Below is a small trained network, with its code and all its weights. Each question gives an input and a target symbol and asks what happens when units are switched off, that is, made to give their printed mean instead of their output.

import numpy as np


def w(rows, s, z=0):
    codes = np.array(rows[::2]) - 128.0
    scale = np.full(codes.shape[1], s)
    scale[-1] = z or s
    return codes * scale


def norm(h):
    return h / np.sqrt((h * h).mean(-1, keepdims=True) + 1e-5)


def f(y):
    return np.maximum(y, 0)


def softmax(a):
    e = np.exp(a - a.max(-1, keepdims=True))
    return e / e.sum(-1, keepdims=True)


def log_softmax(a):
    a = a - a.max(-1, keepdims=True)
    return a - np.log(np.exp(a).sum(-1, keepdims=True))


def net(x, mask):
    ids = ['Ωδθλξσ'.index(c) for c in x.split()]
    T = len(ids)
    res = E[ids] + P[:T]
    u = 0
    for l in range(3):
        r = norm(res)
        for j in range(2):
            rows = slice(2 * j, 2 * j + 2)
            q, k, v = (r @ M[l][rows].T for M in (Q, K, V))
            z = softmax(np.where(np.tri(T) > 0, q @ k.T / 2**0.5, -1e9)) @ v
            o = O[l][rows]
            res = res + np.where(mask[u + j], z, o[:, -1]) @ o[:, :-1]
        u += 2
        y = f(norm(res) @ A[l][:, :-1].T + A[l][:, -1])
        res = res + np.where(mask[u : u + 4], y, B[l][:, -1]) @ B[l][:, :-1]
        u += 4
    return log_softmax(norm(res)[-1] @ U[:, :-1].T + U[:, -1])


Q, K, V, O, A, B = {}, {}, {}, {}, {}, {}
E = w([
[141,110,117,145],'Ω',
[161,149,150,97],'δ',
[231,101,88,147],'θ',
[118,154,254,72],'λ',
[109,192,215,186],'ξ',
[60,236,138,162],'σ',
],0.016)
P = w([
[93,109,177,151],'0',
[255,92,110,69],'1',
[155,86,153,120],'2',
[186,116,92,180],'3',
[166,155,119,117],'4',
[149,163,126,98],'5',
[171,152,137,132],'6',
[177,151,145,146],'7',
],0.0094)
Q[0] = w([
[135,155,142,245],'0.h0',
[101,88,75,94],'0.h0',
[116,242,140,200],'0.h1',
[87,132,141,111],'0.h1',
],0.011)
K[0] = w([
[196,254,153,19],'0.h0',
[215,35,117,206],'0.h0',
[254,85,82,107],'0.h1',
[110,129,53,141],'0.h1',
],0.0062)
V[0] = w([
[53,143,89,197],'0.h0',
[147,119,216,85],'0.h0',
[6,155,121,110],'0.h1',
[249,143,194,103],'0.h1',
],0.013)
O[0] = w([
[149,51,44,195,100],'0.h0',
[183,223,199,2,191],'0.h0',
[86,177,74,27,46],'0.h1',
[133,192,148,247,253],'0.h1',
],0.0092,0.011)
A[0] = w([
[106,123,130,86,136],'0.n0',
[161,99,170,124,7],'0.n1',
[127,135,106,176,118],'0.n2',
[99,99,163,7,231],'0.n3',
],0.018,0.0019)
B[0] = w([
[134,60,12,128,160],'0.n0',
[248,121,177,176,219],'0.n1',
[155,25,89,220,252],'0.n2',
[181,97,2,139,234],'0.n3',
],0.009,0.0042)
Q[1] = w([
[128,218,241,115],'1.h0',
[249,138,121,158],'1.h0',
[119,71,137,161],'1.h1',
[82,172,131,254],'1.h1',
],0.01)
K[1] = w([
[109,120,131,167],'1.h0',
[106,132,246,106],'1.h0',
[114,167,180,110],'1.h1',
[155,75,164,119],'1.h1',
],0.013)
V[1] = w([
[206,57,180,113],'1.h0',
[156,87,99,1],'1.h0',
[147,68,171,104],'1.h1',
[19,107,148,100],'1.h1',
],0.0092)
O[1] = w([
[99,62,222,57,173],'1.h0',
[55,109,57,81,13],'1.h0',
[2,137,88,184,124],'1.h1',
[210,193,27,51,2],'1.h1',
],0.0085,0.0069)
A[1] = w([
[220,255,211,66,254],'1.n0',
[109,10,174,90,109],'1.n1',
[177,176,209,157,48],'1.n2',
[71,97,206,156,151],'1.n3',
],0.0079,0.0027)
B[1] = w([
[2,64,123,126,254],'1.n0',
[148,31,6,43,139],'1.n1',
[155,139,209,41,224],'1.n2',
[179,64,182,159,191],'1.n3',
],0.007,0.0097)
Q[2] = w([
[146,191,110,164],'2.h0',
[108,121,46,163],'2.h0',
[117,93,175,228],'2.h1',
[190,244,79,165],'2.h1',
],0.011)
K[2] = w([
[185,145,219,3],'2.h0',
[85,128,164,74],'2.h0',
[128,15,156,98],'2.h1',
[36,95,189,208],'2.h1',
],0.011)
V[2] = w([
[169,135,113,255],'2.h0',
[162,19,7,23],'2.h0',
[27,117,223,122],'2.h1',
[110,69,192,91],'2.h1',
],0.0079)
O[2] = w([
[250,111,165,184,179],'2.h0',
[58,82,152,127,2],'2.h0',
[28,47,141,148,186],'2.h1',
[162,141,152,150,223],'2.h1',
],0.011,0.0041)
A[2] = w([
[149,133,50,136,72],'2.n0',
[6,151,125,101,255],'2.n1',
[81,80,145,138,118],'2.n2',
[152,170,107,116,13],'2.n3',
],0.012,0.0029)
B[2] = w([
[198,82,87,2,187],'2.n0',
[123,171,89,179,253],'2.n1',
[67,68,140,53,195],'2.n2',
[90,111,64,49,130],'2.n3',
],0.0093,0.0027)
U = w([
[64,180,152,105,154],'Ω',
[186,156,45,127,254],'δ',
[230,184,125,126,60],'θ',
[207,254,174,58,108],'λ',
[179,171,94,209,119],'ξ',
[123,31,157,130,72],'σ',
],0.0095,0.0059)

Each question gives the input, a string of symbols that net reads in full, and the target symbol t.
The units are the heads (2 rows each of Q, K, V and O) and the neurons (one row each of A and B). Each row of codes is followed by its name. A weight is (code - 128) times the scale printed after its matrix; where a second scale follows, it is the last column's (O, A, B and U).
mask holds one flag per unit, layer by layer, with each layer's heads first. A switched-off unit (its flag False) gives its mean, the last column of its rows in O or B, instead of its output. The means were averaged over made-up inputs and are rounded, as every weight is.
A unit's drop is (log p(t) with every unit on - log p(t) with that unit switched off) / (log p(t) with every unit on - log p(t) with every unit switched off).
The circuit of an input: a set's keep is (log p(t) with only the set's units on - log p(t) with every unit switched off) / (log p(t) with every unit on - log p(t) with every unit switched off). Starting from the 12 units with the biggest drops (on a tie, the unit counted first), units are removed one at a time, each time the one whose removal leaves the highest keep (on an exact tie, the one counted first), for as long as the keep stays at least 0.8.
units of the circuit, in order: the units of the circuit, biggest drop first
top k neurons in layer l: the k neurons of layer l with the biggest drops, biggest first
which heads matter: for each layer, one digit per head in row order, 1 if its drop is at least 0.15 and else 0, layers parted by /
drop of u: that unit's drop, to one decimal
input σ σ θ, target δ: units of the circuit, in order	0.h1, 0.n3
input σ σ σ λ λ, target δ: units of the circuit, in order	0.h1, 0.n3, 1.h0
input ξ δ λ λ θ, target λ: units of the circuit, in order	0.h0
input σ λ θ, target δ: which heads matter	01 / 00 / 00
input σ θ δ, target δ: units of the circuit, in order	0.h1, 0.n3
input ξ λ δ, target λ: which heads matter	11 / 10 / 10
input σ θ σ σ Ω Ω, target δ: top 2 neurons in layer 0	0.n1, 0.n2
input σ λ λ, target δ: which heads matter	01 / 10 / 01
input λ σ σ δ λ θ, target λ: units of the circuit, in order	0.h0, 0.h1, 0.n2
input δ σ λ σ λ λ λ Ω, target λ: which heads matter	10 / 00 / 10
input Ω λ ξ ξ, target Ω: which heads matter	11 / 10 / 00
input λ σ θ, target Ω: which heads matter	11 / 10 / 11
input σ σ Ω, target δ: which heads matter	01 / 00 / 00
input λ Ω Ω, target Ω: top neuron in layer 2	2.n1
input λ δ θ, target Ω: which heads matter	11 / 10 / 10
input σ λ δ, target δ: which heads matter	01 / 00 / 00
input λ δ δ, target Ω: drop of 0.h0	0.5
input λ σ λ, target Ω: drop of 2.n0	0.0
input σ σ σ σ σ, target δ: drop of 2.n0	0.1
input σ σ σ, target δ: top neuron in layer 0	0.n1
